Each row is followed by one of two labels, saying whether the row has a hidden trait. Each part has a new trait and two new labels.
(in the rows, 100 means zero)
| 102 |  86 |  62 |  80 |  96 | 108 | 107 | 126 | 106 | 100 | 107 | 160 |  86 | 103 |  49 |  45 | 116 | 100 |  80 | 133 | 100 |  14 | 105 |  75 | 150 |  96 |  93 |  96 | 119 | 122 |  88 | 128 |  86 | 125 |  84 |  90 |  89 |  68 |  93 | 110 |  85 | 103 | 125 | 137 | 162 |  90 | 104 | 130 |  73 | 129 | 181 | 124 | 169 | 125 |  36 |  94 |  94 | 131 |  95 |  80 |  92 |  79 |  90 | 146 | 137 | 105 |  80 |  94 |  83 | 101 | 119 | 123 | 171 |  97 |  86 | 114 |  91 | 114 | 111 |  80 | 113 | 141 | 158 | 110 |  58 | 121 |  75 |  66 |  80 |  87 |  61 | 112 | 116 |  50 |  99 | 172 | 104 |  65 | 118 | 123 | 119 | 133 | 112 | 118 |  94 |  37 |  41 |  87 | 118 | 120 |  75 |  87 | 131 |  99 |  98 |  83 | 107 | 110 |  94 | 105 |  87 | 156 |  74 |  96 |  19 |  62 |  73 |  73 | 106 | 108 | 122 | 153 |	TH
| 107 |  81 |  66 |  84 | 102 | 111 | 103 | 113 | 107 | 102 | 115 | 143 |  82 | 102 |  58 |  56 | 124 | 101 |  75 | 137 |  99 |  12 | 104 |  77 | 149 | 103 |  82 |  98 | 127 | 124 |  91 | 126 |  92 | 125 |  95 |  83 |  91 |  67 |  94 | 105 |  80 |  98 | 121 | 123 | 161 |  93 | 101 | 126 |  72 | 134 | 184 | 119 | 148 | 112 |  25 | 102 |  95 | 124 |  86 |  88 |  86 |  58 |  96 | 134 | 135 | 100 |  78 |  90 |  83 | 107 | 123 | 128 | 185 | 101 |  87 | 106 |  87 | 100 | 120 |  88 | 104 | 145 | 174 | 113 |  50 | 111 |  80 |  68 |  74 |  87 |  50 | 114 | 109 |  60 |  96 | 161 | 107 |  70 | 118 | 118 | 120 | 136 | 105 | 119 |  86 |  43 |  48 | 101 | 117 | 113 |  77 |  97 |  97 |  92 |  96 |  83 | 107 |  99 |  97 | 115 |  87 | 161 |  76 | 104 |  31 |  50 |  69 |  75 | 109 | 101 | 119 | 179 |	TH
| 105 |  76 |  62 |  91 |  99 | 110 | 106 | 142 | 101 | 101 |  97 | 130 |  94 | 111 |  62 |  41 | 124 | 105 |  84 | 144 |  94 |  12 | 132 |  68 | 131 | 103 |  82 | 109 | 105 | 128 |  96 | 128 |  86 | 134 |  77 |  92 |  80 |  74 |  99 | 105 |  67 | 110 | 136 | 145 | 174 |  96 | 109 | 124 |  84 | 128 | 186 | 110 | 166 | 128 |  56 |  90 |  78 | 134 | 104 |  75 |  94 |  69 |  88 | 130 | 132 | 113 |  86 |  94 |  60 |  87 | 117 | 126 | 161 | 104 |  79 | 105 |  81 | 130 |  98 |  88 | 132 | 141 | 146 | 114 |  60 | 112 |  91 |  63 |  73 |  93 |  69 | 116 | 118 |  52 | 103 | 165 | 102 |  72 | 133 | 130 | 112 | 138 | 122 | 108 |  95 |  15 |  30 |  86 | 112 | 120 |  87 |  79 | 163 |  88 | 105 |  93 | 119 | 116 |  92 | 103 |  75 | 152 |  71 |  90 |   0 |  51 |  82 |  63 | 103 | 116 | 122 | 178 |	TH
| 110 |  86 |  52 |  92 |  97 | 110 | 108 | 144 |  96 | 107 |  97 | 153 |  85 | 106 |  38 |  50 | 130 | 106 |  83 | 141 |  93 |  21 | 127 |  84 | 150 | 101 |  81 | 106 | 114 | 128 |  92 | 130 |  91 | 139 |  73 |  85 |  78 |  76 |  93 | 109 |  83 | 111 | 136 | 141 | 176 |  96 | 106 | 129 |  74 | 128 | 181 | 130 | 158 | 126 |  55 |  89 |  83 | 127 |  99 |  69 |  94 |  75 |  89 | 133 | 138 | 106 |  82 |  97 |  61 |  90 | 117 | 120 | 148 | 101 |  83 |  95 |  82 | 137 | 101 |  87 | 131 | 141 | 161 | 114 |  62 | 110 |  91 |  64 |  73 |  88 |  67 | 112 | 124 |  52 | 103 | 172 | 100 |  67 | 129 | 128 | 115 | 131 | 126 | 111 |  90 |  38 |  42 |  88 | 118 | 118 |  85 |  88 | 157 |  91 | 107 |  89 | 120 | 120 |  97 |  95 |  82 | 157 |  75 |  90 |   8 |  63 |  79 |  78 | 101 | 117 | 122 | 176 |	SG
| 106 |  88 |  60 |  65 |  82 | 107 | 115 | 126 |  95 | 101 |  97 | 140 |  85 | 100 |  51 |  47 | 120 | 114 |  83 | 134 |  95 |  25 | 134 |  79 | 149 |  92 |  74 | 108 | 114 | 129 |  91 | 130 |  83 | 144 |  70 | 104 |  74 |  68 |  90 | 107 |  89 | 103 | 125 | 159 | 200 |  99 | 113 | 131 |  71 | 131 | 179 | 112 | 172 | 136 |  55 |  91 |  82 | 138 | 105 |  71 |  95 |  62 |  86 | 114 | 131 | 113 |  90 |  93 |  63 |  93 | 109 | 112 | 171 |  98 |  83 | 112 |  85 | 130 | 114 |  94 | 123 | 128 | 184 | 116 |  53 | 115 |  88 |  76 |  81 |  83 |  68 | 113 | 120 |  73 | 102 | 154 | 106 |  70 | 134 | 133 | 117 | 147 | 123 | 111 |  98 |  20 |  56 |  89 | 116 | 111 |  89 |  88 | 166 |  89 |  99 |  86 | 115 | 121 |  91 | 100 |  79 | 154 |  78 |  93 |   0 |  42 |  77 |  70 | 104 | 107 | 125 | 183 |	TH
| 109 |  80 |  66 |  85 | 108 | 113 | 106 | 126 | 101 | 103 | 100 | 126 |  89 |  97 |  67 |  49 | 129 |  96 |  82 | 136 | 101 |   2 | 120 |  76 | 171 |  97 |  92 |  77 | 118 | 137 |  93 | 132 |  90 | 122 |  90 |  75 |  93 |  81 |  95 | 109 |  69 | 105 | 127 | 146 | 188 | 101 |  93 | 115 |  62 | 131 | 194 | 131 | 182 | 113 |  55 |  97 | 104 | 130 |  76 | 100 |  92 |  73 |  91 | 149 | 121 | 101 |  77 |  87 |  83 |  96 | 134 | 132 | 168 |  99 |  72 | 108 |  82 | 112 | 108 | 100 | 101 | 142 | 143 | 114 |  46 | 111 |  78 |  86 |  73 |  99 |  65 | 113 | 120 |  90 |  98 | 165 | 109 |  72 | 124 | 114 | 118 | 140 | 118 | 106 |  73 |  15 |  62 |  70 | 103 | 113 |  71 |  85 | 132 |  88 | 103 |  90 | 121 | 105 | 106 | 103 |  95 | 157 |  80 | 112 |  12 |  51 |  72 |  88 | 111 | 105 | 125 | 182 |	SG
| 114 |  85 |  56 |  82 |  95 | 112 | 109 | 186 |  98 | 102 |  99 | 133 |  95 | 108 |  49 |  48 | 127 | 102 |  74 | 141 |  94 |  20 | 126 |  82 | 150 | 101 |  91 | 100 | 109 | 131 |  89 | 131 |  85 | 134 |  79 |  89 |  80 |  70 |  94 | 110 |  79 | 110 | 127 | 142 | 165 |  97 | 102 | 125 |  72 | 130 | 162 | 122 | 162 | 135 |  45 |  93 |  84 | 136 |  98 |  66 |  92 |  65 |  87 | 135 | 132 | 104 |  84 |  93 |  68 |  94 | 118 | 117 | 185 | 104 |  85 | 100 |  89 | 134 | 105 |  94 | 125 | 153 | 152 | 114 |  56 | 113 |  93 |  65 |  79 |  88 |  65 | 110 | 123 |  57 | 102 | 157 | 101 |  68 | 123 | 132 | 112 | 143 | 123 | 117 |  90 |  30 |  46 |  84 | 114 | 118 |  82 |  85 | 157 |  90 | 107 |  87 | 113 | 112 |  97 |  92 |  81 | 159 |  75 |  92 |  15 |  45 |  76 |  75 | 102 | 116 | 129 | 171 |	SG
|  98 |  87 |  69 |  85 | 104 | 105 | 102 | 125 | 113 |  96 |  99 | 106 |  86 | 107 |  79 |  54 | 110 | 105 |  88 | 126 | 109 |   4 | 107 |  71 | 157 | 103 | 105 |  97 | 115 | 124 |  91 | 131 |  85 | 109 |  85 |  93 |  99 |  77 |  96 | 104 |  68 | 104 | 129 | 134 | 165 |  96 |  97 | 118 |  84 | 134 | 181 | 121 | 149 | 128 |  49 | 100 |  99 | 125 |  85 |  91 |  89 |  66 |  86 | 132 | 129 |  99 |  80 |  99 |  93 |  90 | 116 | 120 | 192 | 108 |  85 | 116 |  73 | 114 | 102 |  96 | 105 | 137 | 158 | 110 |  66 | 106 |  77 |  81 |  74 |  91 |  62 | 106 | 106 | 100 | 101 | 160 | 105 |  66 | 119 | 117 | 115 | 136 | 119 | 107 |  91 |  44 |  41 |  79 | 114 | 112 |  78 |  89 | 133 |  86 |  97 |  89 | 114 | 106 | 100 | 108 |  88 | 153 |  80 | 102 |  12 |  51 |  65 |  76 | 113 |  71 | 124 | 168 |	SG
| 106 |  85 |  57 |  83 | 105 | 108 | 103 | 151 | 103 | 105 | 101 | 130 |  87 | 110 |  41 |  34 | 119 | 101 |  84 | 133 | 105 |  18 | 129 |  72 | 162 | 105 |  95 |  97 | 110 | 126 |  95 | 116 |  85 | 127 |  73 |  93 |  76 |  74 |  98 | 114 |  69 | 109 | 130 | 131 | 175 |  93 |  97 | 120 |  73 | 132 | 188 | 120 | 167 | 131 |  52 |  91 |  89 | 124 |  95 |  72 |  94 |  77 |  80 | 150 | 129 | 108 |  79 |  92 |  72 |  89 | 118 | 123 | 192 | 105 |  83 | 109 |  84 | 127 | 101 |  81 | 117 | 147 | 140 | 117 |  49 | 109 |  89 |  52 |  79 |  92 |  68 | 107 | 125 |  59 |  98 | 182 | 103 |  67 | 122 | 130 | 113 | 142 | 122 | 106 |  99 |  11 |  57 |  79 | 112 | 119 |  84 |  70 | 157 |  90 | 107 |  93 | 114 | 112 |  98 |  98 |  76 | 162 |  82 |  88 |   7 |  58 |  77 |  79 | 102 |  88 | 122 | 162 |	TH
| 104 |  80 |  69 |  88 |  97 | 111 | 104 | 138 | 101 |  99 | 100 | 134 |  90 | 113 |  44 |  63 | 122 | 105 |  75 | 138 |  95 |  21 | 125 |  66 | 162 | 104 |  80 | 110 | 107 | 125 |  91 | 127 |  84 | 132 |  85 |  92 |  74 |  69 |  98 | 108 |  81 | 105 | 130 | 134 | 167 |  97 | 109 | 124 |  77 | 130 | 167 | 111 | 157 | 130 |  54 |  91 |  80 | 126 |  99 |  71 |  93 |  64 |  88 | 128 | 126 | 109 |  82 |  96 |  61 |  89 | 118 | 124 | 183 | 106 |  87 | 110 |  84 | 131 | 104 |  86 | 123 | 137 | 166 | 111 |  60 | 116 |  97 |  66 |  76 |  86 |  74 | 110 | 114 |  55 | 101 | 161 | 102 |  79 | 127 | 128 | 117 | 124 | 114 | 111 |  96 |  54 |  24 |  83 | 115 | 117 |  86 |  86 | 148 |  92 | 103 |  91 | 112 | 114 |  91 | 106 |  78 | 167 |  80 |  89 |  23 |  49 |  76 |  59 | 103 | 101 | 117 | 177 |	TH
| 103 |  87 |  59 |  92 |  94 | 110 | 102 | 124 |  98 | 102 |  89 | 128 |  88 | 114 |  60 |  46 | 133 | 115 |  90 | 140 |  86 |  31 | 126 |  76 | 156 |  99 |  72 | 116 | 107 | 123 |  89 | 127 |  88 | 123 |  71 |  96 |  83 |  68 |  90 | 101 |  74 | 108 | 135 | 143 | 160 | 102 | 113 | 121 |  79 | 132 | 167 | 121 | 154 | 126 |  54 |  86 |  83 | 126 | 108 |  77 |  87 |  64 |  87 | 127 | 130 | 104 |  85 | 101 |  68 |  79 | 111 | 134 | 197 | 106 |  89 | 101 |  91 | 135 | 113 |  90 | 142 | 131 | 173 | 106 |  68 |  99 |  84 |  79 |  71 |  87 |  65 | 109 | 116 |  43 |  96 | 157 |  97 |  63 | 120 | 119 | 112 | 133 | 120 | 101 |  96 |  39 |  41 |  90 | 121 | 115 |  89 |  83 | 138 |  93 | 107 |  97 | 130 | 121 |  95 | 101 |  80 | 147 |  79 |  87 |  36 |  69 |  83 |  51 |  97 | 100 | 125 | 169 |	SG
| 108 |  75 |  62 |  98 | 101 | 111 | 104 |  83 | 103 | 101 | 101 | 137 |  89 | 107 |  50 |  59 | 126 |  97 |  82 | 135 |  97 |  42 | 115 |  75 | 144 | 103 |  92 |  89 | 112 | 118 |  87 | 126 |  92 | 127 |  83 |  81 |  81 |  73 |  97 | 109 |  76 | 109 | 131 | 124 | 167 |  91 |  99 | 124 |  75 | 129 | 177 | 132 | 159 | 121 |  53 |  93 |  89 | 128 |  93 |  78 |  90 |  71 |  91 | 133 | 126 | 101 |  82 |  97 |  77 |  97 | 121 | 129 | 169 | 102 |  88 | 103 |  89 | 119 | 101 |  86 | 125 | 144 | 154 | 112 |  58 | 112 |  88 |  73 |  69 |  93 |  69 | 111 | 119 |  73 | 100 | 166 | 103 |  67 | 121 | 125 | 118 | 141 | 119 | 112 |  86 |  40 |  55 |  82 | 114 | 118 |  77 |  86 | 135 |  93 | 106 |  89 | 115 | 109 |  99 |  98 |  90 | 165 |  80 |  95 |  27 |  54 |  73 |  71 | 104 | 112 | 117 | 159 |	SG
